(in the rows, 128 means zero)
Each row of numbers stands for one node and depends on some of the facts below. Use the named rows to name the rest.

There are 2 kinds of fact about the nodes: stover, lotisas.
bridor -stover-> kliskitol; bridor -stover-> talok; bridor -stover-> zivaskor; bridor -stover-> bistel; bulivor -stover-> ruklan; bulivor -stover-> revi
bulivor -stover-> starak; bulivor -stover-> kloflo; bulivor -stover-> figaflin; disites -stover-> gefir; disites -stover-> gigru; dokle -stover-> kagrur
dokle -stover-> klustin; dokle -stover-> kloflo; dokle -stover-> zivol; dragen -stover-> klubu; dragen -stover-> stugri; dragen -stover-> nabe
dragen -stover-> seme; dragen -stover-> kirim; drakloza -stover-> flustes; drakloza -stover-> stever; drakloza -stover-> nostin; drasevas -stover-> skogir
drasevas -stover-> stefos; drulel -stover-> rabrar; drulel -stover-> nesi; drulel -stover-> zupi; floter -stover-> tregre; floter -stover-> zupi
floter -stover-> vetral; flukli -stover-> vomil; flukli -stover-> kletrel; flukli -stover-> rokli; fuflatrak -stover-> drifle; fuflatrak -stover-> nufe
fuflatrak -stover-> dripo; fuflatrak -stover-> kedur; fuflatrak -stover-> guklon; fuflatrak -stover-> truga; fusudrin -stover-> flinuna; grababro -stover-> tesul
grababro -stover-> rogruflem; grababro -stover-> skogir; grababro -stover-> siplin; graplefam -stover-> trage; graplefam -stover-> klafes; graplefam -stover-> fibiskul
kavugra -stover-> bigratas; kavugra -stover-> meplesta; kavugra -stover-> sinul; kavugra -stover-> kodepe; klabor -stover-> zabe; klabor -stover-> minur
klabor -stover-> petrusku; klabor -stover-> gibra; klabor -stover-> tratrul; maplor -stover-> flebas; maplor -stover-> livas; maplor -stover-> drimu
maplor -stover-> kloflo; megor -stover-> grabrur; megor -stover-> rabrar; megor -stover-> nuska; megor -stover-> rutradun; memel -stover-> toskir
mesu -stover-> fipel; mesu -stover-> petrusku; mitraska -stover-> zabe; mitraska -stover-> vinon; mitraska -stover-> mimer; moki -stover-> vedrutro
moki -stover-> minur; moki -stover-> rilis; moki -stover-> rabrar; moki -stover-> plofotrik; moki -stover-> grogokul; mudrem -stover-> dobu
mudrem -stover-> drimu; mudrem -stover-> tepage; mudrem -stover-> graram; mudrem -stover-> figaflin; pitrel -stover-> nufe; pitrel -stover-> zastanem
pitrel -stover-> tepage; pitrel -stover-> tresi; pitrel -stover-> kopen; pitrel -stover-> kleren; pitrel -stover-> grorir; pitrel -stover-> kloflo
pitrel -stover-> pligaflil; plaklur -stover-> stigri; plaklur -stover-> tregre; plaklur -stover-> porol; plaklur -stover-> kistak; pugrek -stover-> rabrar
pugrek -stover-> brusker; rikla -stover-> flidu; rikla -stover-> popek; rikla -stover-> nesi; rikla -stover-> dagran; rikla -stover-> sifofa
rikla -stover-> kodepe; rikla -stover-> dozomik; rostin -stover-> guklon; rostin -stover-> skupli; rostin -stover-> kobis; rostin -stover-> trumu
sedri -stover-> vovan; senivom -stover-> vivil; senivom -stover-> kliskitol; senivom -stover-> kogrok; skudrur -stover-> stilek; skudrur -stover-> teno
skudrur -stover-> skemom; skudrur -stover-> stever; skudrur -stover-> gadir; skura -stover-> vomil; skura -stover-> mimer; skura -stover-> talok
skura -stover-> brubas; skura -stover-> kirim; tribribe -stover-> minur; tribribe -stover-> flesuk; tribribe -stover-> tula; tribribe -stover-> sikle
tribribe -stover-> roran; tribribe -stover-> nuna; tribribe -stover-> ploflodrak; trifim -stover-> vivil; trifim -stover-> livas; trifim -stover-> flustes
trifim -stover-> kleren; trifim -stover-> kirim; trostir -stover-> fleki; trostir -stover-> flesuk; trostir -stover-> romu; trostir -stover-> tregre
trostir -stover-> plasi; vilim -stover-> pladon; vilim -stover-> fipel; vofir -stover-> seme; vofir -stover-> flustes; vofir -stover-> zupi
vuze -stover-> flidu; vuze -stover-> klafes; vuze -stover-> tresi; vuze -stover-> sifofa; vuze -stover-> kodepe; vuze -stover-> trumu
zunu -stover-> vatrok; zunu -stover-> meplesta; bigratas -lotisas-> a; bigrok -lotisas-> a; bistel -lotisas-> a; bridor -lotisas-> b
brubas -lotisas-> b; brusker -lotisas-> a; bulivor -lotisas-> a; dagran -lotisas-> a; deklak -lotisas-> b; disites -lotisas-> b
dobu -lotisas-> a; dokle -lotisas-> a; dozomik -lotisas-> a; dragen -lotisas-> b; drakloza -lotisas-> b; drasevas -lotisas-> b
drifle -lotisas-> a; drimu -lotisas-> a; dripo -lotisas-> b; drulel -lotisas-> b; fibiskul -lotisas-> a; figaflin -lotisas-> a
fipel -lotisas-> a; flebas -lotisas-> a; fleki -lotisas-> a; flesuk -lotisas-> a; flidu -lotisas-> a; flinuna -lotisas-> a
floter -lotisas-> a; flukli -lotisas-> b; flustes -lotisas-> a; fuflatrak -lotisas-> b; fusudrin -lotisas-> a; gadir -lotisas-> a
gefir -lotisas-> a; gibra -lotisas-> a; gigru -lotisas-> b; grababro -lotisas-> b; grabrur -lotisas-> b; graplefam -lotisas-> a
graram -lotisas-> a; grogokul -lotisas-> b; grorir -lotisas-> a; guklon -lotisas-> a; kagrur -lotisas-> a; kavugra -lotisas-> b
kedur -lotisas-> b; kirim -lotisas-> a; kistak -lotisas-> a; klabor -lotisas-> a; klafes -lotisas-> a; kleren -lotisas-> a
kletrel -lotisas-> b; kliskitol -lotisas-> a; kloflo -lotisas-> b; klubu -lotisas-> b; klustin -lotisas-> b; kobis -lotisas-> b
kodepe -lotisas-> a; kogrok -lotisas-> a; kopen -lotisas-> a; livas -lotisas-> b; maplor -lotisas-> a; megor -lotisas-> b
memel -lotisas-> b; meplesta -lotisas-> a; mesu -lotisas-> b; mimer -lotisas-> b; minur -lotisas-> a; mitraska -lotisas-> a
moki -lotisas-> a; mudrem -lotisas-> a; nabe -lotisas-> a; nesi -lotisas-> b; nostin -lotisas-> a; nufe -lotisas-> a
nuna -lotisas-> a; nuska -lotisas-> b; petrusku -lotisas-> b; pitrel -lotisas-> a; pladon -lotisas-> a; plaklur -lotisas-> a
plasi -lotisas-> a; pligaflil -lotisas-> a; ploflodrak -lotisas-> a; plofotrik -lotisas-> a; popek -lotisas-> a; porol -lotisas-> a
pugrek -lotisas-> b; rabrar -lotisas-> b; revi -lotisas-> a; rikla -lotisas-> a; rilis -lotisas-> b; rogruflem -lotisas-> b
rokli -lotisas-> b; romu -lotisas-> a; roran -lotisas-> b; rostin -lotisas-> a; ruklan -lotisas-> a; rutradun -lotisas-> a
sedri -lotisas-> a; seme -lotisas-> a; senivom -lotisas-> b; sifofa -lotisas-> a; sikle -lotisas-> a; sinul -lotisas-> a
siplin -lotisas-> a; skemom -lotisas-> a; skogir -lotisas-> b; skudrur -lotisas-> b; skupli -lotisas-> b; skura -lotisas-> b
starak -lotisas-> b; stefos -lotisas-> a; stever -lotisas-> a; stigri -lotisas-> a; stilek -lotisas-> a; stugri -lotisas-> b
talok -lotisas-> a; teno -lotisas-> a; tepage -lotisas-> a; tesul -lotisas-> a; toskir -lotisas-> a; trage -lotisas-> a
tratrul -lotisas-> b; tregre -lotisas-> b; tresi -lotisas-> a; tribribe -lotisas-> b; trifim -lotisas-> a; trostir -lotisas-> a
truga -lotisas-> a; trumu -lotisas-> a; tula -lotisas-> a; vatrok -lotisas-> a; vedrutro -lotisas-> b; vetral -lotisas-> b
vilim -lotisas-> b; vinon -lotisas-> b; vivil -lotisas-> a; vofir -lotisas-> b; vomil -lotisas-> a; vovan -lotisas-> a
vuze -lotisas-> a; zabe -lotisas-> a; zastanem -lotisas-> b; zivaskor -lotisas-> b; zivol -lotisas-> a; zunu -lotisas-> a
zupi -lotisas-> a

Known rows:
skura: [100  98 157 180 165  87 143  87  54 116  94 185 123  47 136 120 179  66
 129  66 155 129 143  95 152 117 174 103 148 160  99 135 181 123  54 169
 107 128 155 163  92]
kirim: [110 127 115 161 121 122 138 126  37 142  78 174 126  87  99 144 150  68
 128  90 132 132 144  96 165 115 193 104 132 130 128 106 183 132  93 146
 139 118 116 135 105]
talok: [112 129 121 150 126 120 141 123  73 137  81 166 142  62  97 130 147  70
 121 107 136 142 144  92 167 116 192 116 149 138 128 103 183 133  93 150
 140 118 135 123 101]
ploflodrak: [117 142 125 144 123 131 146 130  76 138  93 164 143  70 100 146 141 101
 126 109 132 150 159 107 191 123 190 121 139 121 125 112 173 117 102 129
 144 125 132 123  98]
bigratas: [109 144 135 137 119 129 164 135  67 148  89 154 146  80 105 151 161 100
 134 101 130 155 156  94 188 122 182 122 142 123 130 111 169 112 102 132
 144 129 137 119  94]
kavugra: [ 96 101 162 140 144  87 177 129  53 119 124 150 143  58 146 120 182  72
 166  65 134 157 146  90 183 158 157 126 147 159 119 149 134  93  54 166
 126 167 155 153  75]
megor: [140 104 160 154 166  89 128 126  76 115 127 199 111  49 146 129 144  68
 133  79 143 172 144  89 168 159 162 134 106 160 127 150 133  97  56 146
 127 167 154 163  83]
kleren: [109 141 117 150 121 126 148 128  39 146  91 165 140  87 102 159 153  87
 128  98 128 141 158 107 182 116 185 126 113 123 123 113 171 129 102 132
 142 125 113 127 102]
vuze: [ 95 145 157 131 117  91 177 136  41 121 113 151 157  66 139 130 182  68
 151  65 119 172 157  87 192 134 159 133 150 114 133 150 171  92 105 157
 142 162 154 114  76]
sifofa: [111 145 147 133 118 126 174 136  62 149  89 151 152  86 112 151 174 101
 142  85 127 157 158  89 190 121 179 124 142 126 133 112 162 105 103 136
 145 130 141 117  98]
popek: [114 145 134 136 120 129 164 136  65 145  89 155 146  82 107 152 157 101
 134 100 129 153 158  94 189 121 184 123 137 125 131 111 166 112 103 132
 144 128 134 120  99]
roran: [118 100 161 178 161 110 162 122  77 134 118 170 133  71 143 123 146 113
 160  92 155 134 150 135 185 138 174 118 126 160 102 109 134 126  54 151
 130 156 152 160 103]
guklon: [107 143 128 139 120 128 156 131  68 147  94 155 143  74 102 152 157 100
 129 106 129 158 156 101 188 122 181 125 139 121 127 114 170 118 102 130
 144 133 134 119  89]
flinuna: [109 142 123 143 121 129 144 128  71 143  93 160 138  70 101 150 148  97
 127 109 130 157 154 108 187 123 185 122 139 120 125 114 174 119 101 130
 145 132 133 121  89]
ruklan: [113 143 121 146 122 127 150 125  63 142 109 164 149  72 100 155 147 105
 123 108 128 151 169 109 190 118 184 132 118 124 120 115 163 128 103 129
 143 129 118 121 101]
brusker: [133 146 124 137 143 131 133 136  75 119  95 177 130  74 118 162 134  93
 122 112 132 166 150  91 181 122 186 129 121 149 132 113 162 120 104 125
 145 136 124 124  97]
klustin: [114 101 161 177 162 102 166 114  66 137 124 169 142  73 143 127 155 114
 155  89 151 134 157 135 184 126 169 131 110 160  95 112 133 134  54 152
 127 159 149 159 105]

Rows to name:
No name comes twice in this set of rows, the named rows included.
[142 106 160 151 166  89 127 129  77 115 127 200 111  49 146 130 140  68
 132  79 141 174 144  88 169 161 163 135 106 160 130 151 133  96  56 146
 127 167 154 163  85] => pugrek
[116 136 130 145 132 135 149 117  80 121  87 162 154  60  97 131 138  78
 121 110 151 138 154  98 181 119 194 101 143 121 126 112 180 105  97 123
 143 118 139 128  99] => zabe
[108 135 116 154 121 125 139 127  40 145  81 167 128  86 101 154 151  72
 128  99 131 139 146 101 170 116 188 114 127 127 127 108 180 131  97 137
 141 121 116 130  98] => vivil
[103 146 156 131 117  93 176 136  44 117 107 150 151  71 143 133 182  68
 153  66 119 171 156  87 194 139 163 130 148 117 134 150 171  92 105 155
 142 162 154 117  81] => rikla
[131 101 161 179 149 100 161 132  76 142 120 191 118  74 144 120 140 115
 166  76 136 131 163 137 199 150 182 122 133 159 102 113 133 120  54 164
 130 158 154 161 113] => vetral
[100  99 158 179 164  87 144  88  65 116 113 177 121  47 141 119 180  66
 134  68 149 136 143 103 156 125 167 119 147 160  98 141 168 120  54 168
 112 155 155 162  82] => bridor
[141 137 114 173 116  89 132 134  72 117 122 201 109  49 125 120 142  73
 160  65 117 134 190 131 200 164 199 132 152 110 122 150 183  92 105 169
 140 157 153 155 114] => floter
[102  98 159 178 163  87 150  88  69 116 120 176 125  47 142 120 179  66
 138  68 147 136 142 110 164 134 166 121 144 160  97 144 155 111  55 168
 115 159 155 162  83] => flukli
[142 146 117 159 117 123 132 137  46 128  87 200 110  91 135 144 132 102
 163  73 118 134 181 118 200 134 199 119 128 116 133 133 168  99 104 153
 144 137 125 151 117] => zupi
[143 115 161 153 166 106 129 136  81 115 122 200 111  69 146 148 132 102
 141 108 152 168 144  91 172 152 174 133 106 161 133 123 133 117  55 138
 134 166 149 162 108] => rabrar
[102 112 119 147 138 107 140  88  78 115  96 169 151  46  98 120 172  66
 119  79 144 140 145  89 170 122 187 103 150 114 119 148 183  94  96 139
 135 120 152 138  82] => mitraska
[138 100 161 181 129  91 162 131  83 152 125 199 115  52 138 119 136 116
 166  71 123 129 184 137 200 163 193 130 152 157  93 122 134 114  54 170
 126 154 155 161 117] => tregre
[ 96  99 156 178 150  93 143  97  35 117 121 167 111  73 146 128 180  71
 166  67 142 143 146 136 171 153 160 103 113 157  95 150 134  96  54 143
 128 167 153 163  72] => skudrur

Now the same nodes, written a new way:
Known rows:
skogir: [125  94 138 148  87 168 107 101 114 168  85  94 109 107 105 164 139 106
 102 142 163  56 131 122 141  97 163]
nostin: [138 101 139 176 126 167  97 135 105 149 126 126 115 167 119 164 183 104
  84 144 119  52 110 184 146 126 165]
tesul: [133 104 132 168  90 139 107 123 106 171 117  95  97 162 120 153 162  91
 104 134 174  57 117 160 140 140 153]
tula: [114  96 121 174 103 156  98 144 130 152 134 121  91 188 109 144 169 115
  95 144 127  85 108 134 140 144 168]
fleki: [124  97 123 178  98 154  90 140 119 150 130 133  92 182 113 152 184 116
  89 151 129  62 114 143 136 137 162]
fusudrin: [118 106 129 169 117 146 106 152 111 144 123 100 118 183 125 143 158  90
  97 134 129  47 112 158 134 136 166]
plaklur: [114 107 118 179 117 141  91 166 109 126 120 112 104 194 130 144 176  98
  79 150 103  21 118 143 122 135 165]
rabrar: [110  85 132 147 112 192  86 120 149 148  97 142 132 143  91 165 157 138
 102 151 103  86 111 121 138  91 178]
sinul: [123  99 136 153 108 147  92 137 126 157 118 132 149 189 115 153 166  97
 121 127 142  66 102 177 130 128 159]
kobis: [109  86 141 135 104 181 106 122 127 152  94 128 163 132 102 153 135 107
 116 133 137  59 121 135 133  86 171]
kogrok: [133 101 142 173 138 174 110 136 108 152 131 111 123 168 117 158 166 100
  89 135 119  69 103 187 153 130 173]
klubu: [124  93 144 156 142 201 103 119 119 141  95 114 136 121 104 172 151 118
  82 149  93  59 117 151 150  85 184]
rogruflem: [121  95 136 148  92 167 109 107 113 164  84  91 111 110 108 162 137 104
 100 142 159  50 133 122 138  97 164]
bistel: [132 104 142 171 143 171 110 133 113 155 127 100 120 170 116 159 161  99
  92 132 118  79  99 189 155 133 175]
sikle: [114  97 121 174 103 157  98 145 130 153 134 121  93 189 109 145 168 116
  95 144 128  85 109 135 139 144 169]
vatrok: [124 100 135 156 107 149  96 136 122 159 120 125 136 184 115 152 166  97
 115 130 143  67 104 174 133 130 159]
graram: [123  88 138 173 103 180 125 147  97 149 152 141 132 165 114 135 161  97
  93 132 144  60 119 162 149 129 171]

Which node is each row?
No name comes twice in this set of rows, the named rows included.
[ 96  99 132 134 125 162  96 149 129 127  78 106 176 154 117 149 129  94
 112 134 103  27 119 132 114  85 175] => kavugra
[108  99 130 174 120 164 128 174  90 126 144 116 138 179 130 123 148  81
  86 131 121  28 124 152 136 131 177] => dokle
[ 94 108 114 171 136 145  97 180 133 122 125 101 118 218 123 132 152 100
  92 139  84  56 104 134 122 143 178] => moki
[ 91  99 126 151 131 175 113 145 131 133  93  80 126 147 109 143 117 105
  94 139  98  63 121 105 134 104 188] => mesu
[126  98 137 152 105 149  92 132 127 163 119 133 144 185 113 156 169 101
 121 128 148  71 101 179 133 129 157] => meplesta
[105  97 130 176 118 166 131 177  86 123 148 117 140 179 131 118 146  79
  83 130 120  25 126 150 135 131 178] => bulivor
[121  82 148 157 127 216 121 121 106 142 114 134 146 109 101 158 146 117
  82 145 111  57 126 145 156  82 185] => livas
[118  99 131 168 111 159 109 135 127 163 132 107 106 180 109 147 155 106
 105 132 140  96 104 153 148 143 170] => fipel
[126  89 140 175 113 183 124 145  96 146 151 139 132 163 116 139 164  99
  88 134 135  59 117 169 151 128 173] => flebas
[112  87 137 138 114 184  83 121 144 145  89 146 159 145  97 167 157 126
 111 145 107  66 112 138 129  82 171] => nesi
[103 104 130 151 125 137  99 174 119 127 117 122 177 210 131 133 149  77
 117 122 114  28 107 171 114 124 167] => vuze
[123  94 139 151 103 154  96 135 126 160 125 144 157 186 112 150 167  98
 124 126 148  71 102 181 133 125 159] => klafes
[139  98 147 176 147 187 108 129 111 154 134 120 124 163 112 166 173 108
  86 137 110  82  98 198 162 127 177] => kirim
[111 100 134 159 150 187  94 147 116 114  88 110 142 139 117 162 152 110
  72 155  65  20 122 138 131  82 186] => vofir
[ 94  98 128 150 127 174 113 142 126 134  92  82 130 143 111 144 120 103
  94 139 103  54 123 109 133 101 185] => vilim

